Here is a tiny trained network, its code and every weight. The questions are about switching its units off for an input and a class, where a switched-off unit gives its printed mean instead of its output.

import numpy as np


def w(rows, s, z=0):
    codes = np.array(rows[::2]) - 128.0
    scale = np.full(codes.shape[1], s)
    scale[-1] = z or s
    return codes * scale


def f(y):
    return y / 2 * (1 + np.tanh(0.7978845608 * (y + 0.044715 * y**3)))


def log_softmax(a):
    a = a - a.max(-1, keepdims=True)
    return a - np.log(np.exp(a).sum(-1, keepdims=True))


def net(x, mask):
    res = np.array(x, float).reshape(1, 5) / 4 @ E
    y = f(res @ A[0][:, :-1].T + A[0][:, -1])
    res = res + np.where(mask, y, B[0][:, -1]) @ B[0][:, :-1]
    return log_softmax(res[-1] @ U[:, :-1].T + U[:, -1])


A, B = {}, {}
E = w([
[131,132,124],'x0',
[112,143,118],'x1',
[128,121,132],'x2',
[211,16,33],'x3',
[253,231,26],'x4',
],0.0053)
A[0] = w([
[57,18,223,147],'neuron 1',
[209,182,69,47],'neuron 2',
[199,54,44,175],'neuron 3',
[166,128,150,4],'neuron 4',
[169,31,45,126],'neuron 5',
[140,72,63,60],'neuron 6',
[234,185,84,66],'neuron 7',
[107,129,101,3],'neuron 8',
[172,19,35,148],'neuron 9',
[174,158,109,33],'neuron 10',
[41,3,199,140],'neuron 11',
[155,109,150,59],'neuron 12',
[64,94,103,34],'neuron 13',
],0.0074,0.0043)
B[0] = w([
[237,188,16,250],'neuron 1',
[218,75,44,163],'neuron 2',
[100,229,116,233],'neuron 3',
[153,36,102,95],'neuron 4',
[41,233,206,206],'neuron 5',
[81,118,209,136],'neuron 6',
[237,114,38,179],'neuron 7',
[148,4,125,94],'neuron 8',
[37,253,205,230],'neuron 9',
[176,18,49,116],'neuron 10',
[236,170,17,254],'neuron 11',
[119,45,153,106],'neuron 12',
[208,27,136,113],'neuron 13',
],0.006,0.0047)
U = w([
[103,159,160,245],'0',
[29,232,211,165],'1',
[246,72,24,64],'2',
[66,129,164,209],'3',
[61,137,162,182],'4',
[14,17,255,3],'5',
],0.005,0.0051)

Each question gives the input, the list of numbers given to net, and the class t.
The units are the neurons (one row each of A and B). Each row of codes is followed by its name. A weight is (code - 128) times the scale printed after its matrix; where a second scale follows, it is the last column's (A, B and U).
mask holds one flag per neuron, in row order. A switched-off neuron (its flag False) gives its mean, the last column of its row in B, instead of its output. The means were averaged over made-up inputs and are rounded, as every weight is.
A unit's drop is (log p(t) with every unit on - log p(t) with that unit switched off) / (log p(t) with every unit on - log p(t) with every unit switched off).
The circuit of an input: a set's keep is (log p(t) with only the set's units on - log p(t) with every unit switched off) / (log p(t) with every unit on - log p(t) with every unit switched off). Starting from the 12 units with the biggest drops (on a tie, the unit counted first), units are removed one at a time, each time the one whose removal leaves the highest keep (on an exact tie, the one counted first), for as long as the keep stays at least 0.8.
circuit, biggest first: the units of the circuit, biggest drop first
unit that matters most: the unit with the biggest drop
drop of u: that unit's drop, to one decimal
input [5,-4,2,-5,7], class 2: circuit, biggest first -> (neuron 9; neuron 7)
input [-1,3,-6,7,5], class 1: circuit, biggest first -> (neuron 9; neuron 5)
input [-4,2,6,7,-1], class 1: circuit, biggest first -> (neuron 9; neuron 5; neuron 3)
input [6,-4,-2,7,6], class 1: circuit, biggest first -> (neuron 9; neuron 5)
input [-5,7,7,-2,7], class 2: circuit, biggest first -> (neuron 7; neuron 9)
input [5,3,6,-2,8], class 2: circuit, biggest first -> (neuron 7; neuron 2)
input [-4,6,-7,5,-8], class 2: unit that matters most -> neuron 11
input [2,-7,5,8,7], class 1: circuit, biggest first -> (neuron 9; neuron 5)
input [5,-6,-1,2,-7], class 2: circuit, biggest first -> (neuron 11; neuron 1)
input [-6,-7,-1,1,-7], class 2: drop of neuron 1 -> 0.3
input [-3,-7,4,-5,-7], class 2: drop of neuron 9 -> 0.1
input [2,-5,-3,7,0], class 1: drop of neuron 9 -> 0.2
